After every row comes one of two labels: whether the row has a hidden trait. Each part has its own trait and labels.
[ 13   8   3  -6   7  30 -16   5  -1 -18  10   1  -1   8  -5   4   2   1
   9  -4   8  13   8  -5   7   1  -3   9  11 -21  -5  13  11  -5] | S
[-17   4  -4   6 -16  -1 -13 -22 -14  13   5  -2  19   8 -19  -4  10   8
  -3   0  -2  -6 -11  11 -23  24  16 -12 -24 -23  -6  10 -49  -7] | S
[-34   3  -1   9   3 -33  18  -7   3  -7  -6   2   3   4   6  -7  -2  -4
  -7  -7 -18   5 -13 -11 -11 -38   6  -9 -10   6 -14 -20   9   3] | H
[-10   4  -1   4  -3   8  20  -1   7  -7   0 -19 -12   5  -5  -9  -8   4
  -4  -4  -4  21 -10   2 -12  21   1   4   2  -4   1  -7 -14  -1] | S
[ -5   5  -1  -3   3   1 -16 -10  -2  -2   6  12   6  11 -10  -5   8   2
   8  -1   9   3   9  -1  -1 -10   5   1  -7 -15  -1   6  -2  -7] | S
[ -4   2  -4   2  -5   3  -6  -4  -6  10  -1  -6   4  -2  -6 -10  -4   1
   7  -2  12   3  -2   8  -8  -1  12  -4   1  -8  -2   5 -12  -1] | S
[ -6   5  -1  -3   4   2  -6  -7   2  -5   4   2   0   8  -6  -6   2  -1
   5  -4   6   4   8   2  -7  -9   7   6  -6 -16  -1  -6   1  -3] | S
[ 10   3   4  -5   3  12 -17   1  -2 -18   3  11   0   8  -1  16  11  -5
   5  -4   4   2   6  -9   3 -19  -7   5   2  -7 -10   7  28  -2] | H
[ -5   2   2  -1  -1  10 -22  -5 -14  -5   3   9  17   2  -3  11  10  -5
   3  -4   1  -4  -5  -2  -4 -22   4  -3  -9 -13 -18  16   3  -2] | H
[-16   6  -2   0   9  -6   0  -7   7  -8   4   0  -5   8  -2 -16  -3  -2
   4  -6   2  14   6  -3  -4 -22   6   7  -7 -11  -2 -15   8  -2] | S
[-17  14   2  -3  23  15 -11   0   5 -32  20   9  -6  16  -1 -14   2  -1
  11 -11  -1  26  13 -16  16 -32  -2   8   5 -28  -7   2  21  -3] | S
[  0   5   4   1   1  21 -18  -4 -11 -20   6   1   3   7  -2   6  10  -4
   3  -8  -4   2  -5  -5  -1  -6  -2  -5  -2 -15 -13  15   3  -1] | H
[-12   0  -4   1  -2  -7 -11 -14  -6  11   4  10  14   4  -7  -6   6   4
   2   2   2  -6   1   1  -3  -7  12  -7 -15 -10  -2   5 -18  -5] | S
[-18   7  -6  12  -6  18   7  -7  -5  11   7 -30  -3   0 -11 -22  -9   9
   5  -7   3  21 -14  10 -16  32  17  -9   7 -13   4  10 -40   0] | S
[ 24  -3   1  -5  -9  28 -16   0  -8   8   4  -2   7  -4  -8  12   5   2
   4   4  11  -4  -2   7  -3  27   2   0   5  -2   3  22 -10  -3] | S
[-21   3  -3  -2   8 -17 -12 -13  -2   4   9  17  13   6  -8 -12   5   1
   6   0   3  -1  10  -5   4 -33   9  -2 -16 -18  -4  -3   2  -5] | S
[ -6  -2  -2   6  -3 -26   1  -3  -3   7 -11  -6  -4  -5   5  -3  -4  -5
  -3  -2   1   0 -10   0  -8 -18   4  -5  -6  11  -5  -9   8   1] | H
[ -3   8   3   3   3  22  -6   0  -5 -23   3  -9  -7   7   0  -2   1  -5
   6 -12   1  15  -5  -2  -8  -9   1   2   7 -17 -12   2   8   1] | H
[-11   6   0   2  -5  12  -9 -12  -9  -7   8   0  14   9 -13   3   6   3
   0  -3  -3   2  -7   0 -11   7   9  -4 -12 -25 -11  13 -21  -6] | H
[  1   4   4  -3   7  14 -20  -1  -6 -16   8  11   8   3  -1   8   7  -6
   6  -4   1   2   4  -8   5 -24   1   3  -1 -14 -12  11  21  -1] | H
[  1   3  -2   1   6   8 -16   0  -2   5   9  -1  -6   1  -3 -12   1   3
  12  -4  11  13   5  -2  11   0   2  -4  14   1   7  11  -1  -1] | S
[ 13  -4   2 -12   2   9 -14   4  -3   3   4  15  12  -5  -3  14   4  -4
   5   5   9  -5   6  -2   7 -16   4   8  -1   2  -1  10  16  -2] | H
[  0   5  -1   7  -2   1 -25  -6 -11   0  -2  -3  -2   7  -1  -9  13   1
  12  -7  11   0   2   7  -4  -4   2 -12   5 -16  -7  17  -7  -2] | H

Part 2:
[ -5   1  -4  -3   2   3  10  -8  -7  -1  22   6   1  24  -9   1   4   6
 -14] | (15)
[ -3 -16 -15   7   5   9  -3  -9  13  -3   5  14 -19  26  32   1   4  -4
  -6] | (19)
[  5  10   8   1   0  -2   0   5  -3  -1   0 -11   7   0  -4   5   2   4
   1] | (15)
[  6   8  10   3   0  -3  -4   9   1   0 -11  -9   6 -19  -3   4  -2  -1
   7] | (15)
[  9  10  11   4   1  -8  -8  14  -2   1 -21 -13   9 -40  -8  -1  -9  -2
  17] | (19)
[  9   4   0   6   4  -1   0   7  -1  -6   5 -11  -1  15  14   3   3   5
  -7] | (15)
[  8   6   7   6   1  -2  -6  10   2  -2 -13 -11   3 -14   8   5  -1  -1
   7] | (15)
[ -9 -10  -9   0   2   7   3 -12   4   2  11  16  -8  17   5   2   3  -1
  -6] | (19)
[-8 -3 -6 -2  2  5  8 -9 -3  0 19 13 -2 22 -6  1  3  4 -9] | (19)
[  8   8   9   3   0  -3  -3   9  -1  -2  -8 -13   6 -14   1   4   0   0
   4] | (15)
[  8  13   8  -1  -2  -4   6   7 -10  -4  10 -18   9  11  -9   3   6   8
  -9] | (15)
[ -5   2  -7  -5   1   2  15  -9 -12  -4  33   0   1  45  -9  -1   8  11
 -24] | (19)
[ 12  11  10   0   0 -10  -1  15 -10  -3  -7 -20  11 -18 -11  -2  -5   5
   3] | (19)
[ 13  11   8   5   2  -9  -4  16  -6  -5 -12 -22   6 -16   1  -2  -4   4
   4] | (19)
[ -8  -6  -9  -4   0   6  12 -13  -3   0  27  12  -5  41  -3   1   9   6
 -19] | (19)
[ 10  10   9   2   0  -4  -1   5  -5  -4  -2 -17   7 -29   0   3   3   5
  -2] | (15)
[ -9 -14 -10   1   0  11   0 -14  12   3   5  21 -12  16  12   4   4  -6
   0] | (19)
[  8  10   6   2   0  -4   0   9  -4  -3   0 -15   6   0  -2   3   2   4
  -1] | (15)
[  1 -12 -20   4   3   8   7 -10   2 -10  27   2 -19  63  36  -1  15   7
 -28] | (19)
[ 11   8   8   5   1  -4  -5  13  -1  -4 -12 -14   2 -12   5   2  -1   1
   5] | (19)
[ -4   5  -4  -5   1   1  15  -6 -13  -4  31   0   3  41 -12   1   8  12
 -20] | (15)
[  8   8   0   3   3  -2   5   6  -7  -9  15 -17   0  31   8   2   7  10
 -17] | (15)
[-11 -12  -9   1   2   9  -1 -13  10   4   3  21 -10   7   9   3   1  -6
   1] | (19)
[ 12  12   8   3   1  -6  -1  12  -7  -7  -5 -23   6   0   2   0   1   6
  -2] | (19)
[ -4   1  -3  -1   3   3   7  -6  -4  -1  16   5   0  20  -6   1   2   5
 -10] | (15)
[ -2  -3  -9   2   5   4   6  -6  -2  -4  16   3  -6  30   8   0   5   5
 -14] | (19)
[  0  10  13  -4  -3  -2   1   3  -4   6  -4  -1  15 -26 -20   7  -2  -2
   8] | (15)
[-14 -10  -3  -6  -2   7   8 -15   1   6  17  20  -2  14 -13   3   5   0
  -6] | (19)
[  8  16  14  -4  -3  -9   4  12 -12  -1  -2 -19  17 -19 -28  -1  -3   6
   2] | (19)
[ 10   8   7   4   1  -4  -2  11  -3  -4  -5 -15   4  -2   7   3   1   3
   1] | (15)
[-17  -9  -5  -7  -4  10   6 -17   5   9  13  25  -1   6 -15   5   4  -4
   0] | (19)
[ -7  -5  -7  -5   1   5   9 -12  -2   2  21  16  -2  24  -9   1   4   3
 -11] | (19)
[ -3  -6 -11   1   4   5   6  -9  -1  -3  21   6  -9  33   8   0   6   4
 -15] | (19)
[-14   2  21  -1  -3   4 -14   1  17  23 -43  32  16 -63 -34  13 -18 -21
  51] | (15)
[-10 -14 -11   1   2   9   1 -11   9   3   7  21 -11  15  10   2   3  -4
  -3] | (19)
[  5  11  11   0  -2  -4   1   9  -5  -1  -2 -11  10  -9 -10   4   1   3
   1] | (15)
[-3  0 -4  2  4  3  2 -4  0 -1  6  7 -1  9  1  2  0  2 -3] | (15)
[-13 -12  -8  -4  -2  10   4 -16   6   5  10  20  -6  14  -3   4   6  -4
  -3] | (19)
[-12  -9  -7  -5  -2   8   8 -15   2   4  17  19  -3  24  -8   2   6   0
  -8] | (19)
[  9  14  12  -1  -2  -8   1  12 -10  -2  -4 -18  12 -11 -15   0   0   5
   1] | (19)
[-5 -3 -5  1  4  4  4 -7  0  1  7 12 -1  8 -2  2  0  1 -3] | (15)
[  8  10  12   2  -1  -6  -5  12  -3  -1 -15 -14  10 -27  -8   1  -4   0
  10] | (19)
[ -8  -2   0   0   3   4   1  -6   2   7   2  17   1 -11  -9   4  -4  -4
   6] | (15)
[ -9  -2  -1  -2   2   4   4  -8   0   4   8  17   2  -2 -12   3  -2   0
   3] | (19)
[  5   5  10   6   1  -1  -9   9   7   4 -22   0   5 -35   1   6  -5  -6
  18] | (15)
[-13 -11  -4   0   2   8  -1 -12  10   9  -3  26  -5  -9  -3   4  -3  -8
  10] | (19)
[ -8  -5  -4   1   3   5   1 -10   3   4   4  15  -2   1  -3   3  -2  -3
   3] | (19)
